Here is a tiny trained network, its code and every weight. The questions are about switching its units off for an input and a class, where a switched-off unit gives its printed mean instead of its output.

import numpy as np


def w(rows, s, z=0):
    codes = np.array(rows[::2]) - 128.0
    scale = np.full(codes.shape[1], s)
    scale[-1] = z or s
    return codes * scale


def f(y):
    return y / 2 * (1 + np.tanh(0.7978845608 * (y + 0.044715 * y**3)))


def log_softmax(a):
    a = a - a.max(-1, keepdims=True)
    return a - np.log(np.exp(a).sum(-1, keepdims=True))


def net(x, mask):
    res = np.array(x, float).reshape(1, 8) / 4 @ E
    y = f(res @ A[0][:, :-1].T + A[0][:, -1])
    res = res + np.where(mask, y, B[0][:, -1]) @ B[0][:, :-1]
    return log_softmax(res[-1] @ U[:, :-1].T + U[:, -1])


A, B = {}, {}
E = w([
[16,119,74,179,41,3,93,46,63,32],'x0',
[34,155,225,182,40,237,31,125,111,117],'x1',
[114,57,3,79,75,94,220,81,20,225],'x2',
[131,209,114,196,222,112,63,230,119,143],'x3',
[101,72,73,242,149,153,37,101,162,169],'x4',
[176,47,159,2,50,225,120,198,103,112],'x5',
[212,228,205,77,19,74,139,41,219,251],'x6',
[61,226,222,145,36,94,40,167,27,85],'x7',
],0.0047)
A[0] = w([
[231,9,49,24,116,160,184,64,165,151,250],'neuron 1',
[118,191,101,218,251,65,121,161,158,114,232],'neuron 2',
[32,41,23,98,105,105,160,120,14,12,245],'neuron 3',
[99,85,16,106,187,36,217,103,31,140,215],'neuron 4',
[207,155,229,29,249,211,111,231,117,112,201],'neuron 5',
[14,163,171,223,214,147,26,159,171,80,233],'neuron 6',
[116,225,215,73,1,42,61,60,147,146,252],'neuron 7',
[192,71,35,174,130,149,171,99,225,219,232],'neuron 8',
[222,216,223,41,147,245,97,229,139,126,248],'neuron 9',
],0.0046,0.0032)
B[0] = w([
[109,14,19,75,8,200,226,60,225,190,235],'neuron 1',
[232,190,129,222,248,46,56,171,142,80,236],'neuron 2',
[6,14,33,93,34,30,124,247,103,4,241],'neuron 3',
[71,104,33,118,215,34,218,202,51,101,229],'neuron 4',
[244,71,220,37,176,204,210,199,96,39,238],'neuron 5',
[124,183,208,232,202,135,28,240,143,79,252],'neuron 6',
[18,236,225,121,51,157,177,18,38,200,241],'neuron 7',
[220,134,38,197,172,182,174,26,195,246,211],'neuron 8',
[214,154,224,21,112,227,150,186,58,87,253],'neuron 9',
],0.0046,0.0071)
U = w([
[184,135,9,185,222,21,220,133,53,201,65],'0',
[21,249,250,84,28,148,175,16,32,206,251],'1',
[196,42,38,80,50,223,212,30,238,232,80],'2',
[119,209,59,191,209,177,32,139,86,240,119],'3',
[3,36,7,33,81,30,231,178,95,43,97],'4',
[240,102,231,35,167,232,185,219,84,54,104],'5',
[191,226,208,219,235,48,73,151,227,49,116],'6',
[14,39,193,226,72,181,38,209,58,20,131],'7',
],0.0046,0.0031)

Each question gives the input, the list of numbers given to net, and the class t.
The units are the neurons (one row each of A and B). Each row of codes is followed by its name. A weight is (code - 128) times the scale printed after its matrix; where a second scale follows, it is the last column's (A, B and U).
mask holds one flag per neuron, in row order. A switched-off neuron (its flag False) gives its mean, the last column of its row in B, instead of its output. The means were averaged over made-up inputs and are rounded, as every weight is.
A unit's drop is (log p(t) with every unit on - log p(t) with that unit switched off) / (log p(t) with every unit on - log p(t) with every unit switched off).
The circuit of an input: a set's keep is (log p(t) with only the set's units on - log p(t) with every unit switched off) / (log p(t) with every unit on - log p(t) with every unit switched off). Starting from all 9 units, units are removed one at a time, each time the one whose removal leaves the highest keep (on an exact tie, the one counted first), for as long as the keep stays at least 0.8.
units of the circuit, in order: the units of the circuit, biggest drop first
unit that matters most: the unit with the biggest drop
top k neurons: the k neurons with the biggest drops, biggest first
drop when u is switched off: that unit's drop, to one decimal
input [1,2,-4,0,-3,4,4,5], class 1: units of the circuit, in order => neuron 7
input [-5,6,5,-8,-6,-1,-7,2], class 4: units of the circuit, in order => neuron 3; neuron 6
input [1,-3,3,1,-8,3,2,4], class 1: top 2 neurons => neuron 7; neuron 2
input [-2,3,8,5,0,-1,-3,1], class 4: units of the circuit, in order => neuron 3; neuron 6; neuron 4
input [7,4,-2,-3,7,-8,2,-7], class 6: top 3 neurons => neuron 6; neuron 1; neuron 2
input [-5,4,-5,-7,-1,8,3,-8], class 2: top 4 neurons => neuron 1; neuron 8; neuron 6; neuron 2
input [5,0,0,4,6,-6,-1,2], class 6: top 3 neurons => neuron 2; neuron 6; neuron 1
input [-1,-8,2,8,-5,3,-5,0], class 4: units of the circuit, in order => neuron 4; neuron 3
input [-2,-2,2,-5,4,2,2,3], class 2: top 2 neurons => neuron 1; neuron 6
input [6,-7,-1,4,5,-4,-5,6], class 6: top 4 neurons => neuron 2; neuron 6; neuron 1; neuron 7
input [-4,7,-5,-4,1,-2,5,-4], class 1: units of the circuit, in order => neuron 7; neuron 2
input [5,8,-5,2,0,-8,-7,-6], class 6: top 2 neurons => neuron 2; neuron 6
input [7,8,5,-2,-3,4,-5,1], class 4: top 2 neurons => neuron 3; neuron 6
input [-7,-3,8,3,3,-3,6,0], class 2: unit that matters most => neuron 1
input [-2,-1,-1,5,-8,-6,-8,-5], class 6: top 2 neurons => neuron 2; neuron 1
input [-5,-5,-4,-7,-6,7,-5,-6], class 2: top 4 neurons => neuron 1; neuron 6; neuron 8; neuron 2
input [-1,7,4,4,-6,-6,6,-8], class 2: drop when neuron 6 is switched off => 0.4
input [5,-1,-4,-2,-1,-2,8,-4], class 1: drop when neuron 6 is switched off => 0.0
input [-1,0,-4,0,-4,-3,-6,-2], class 6: drop when neuron 2 is switched off => 0.3
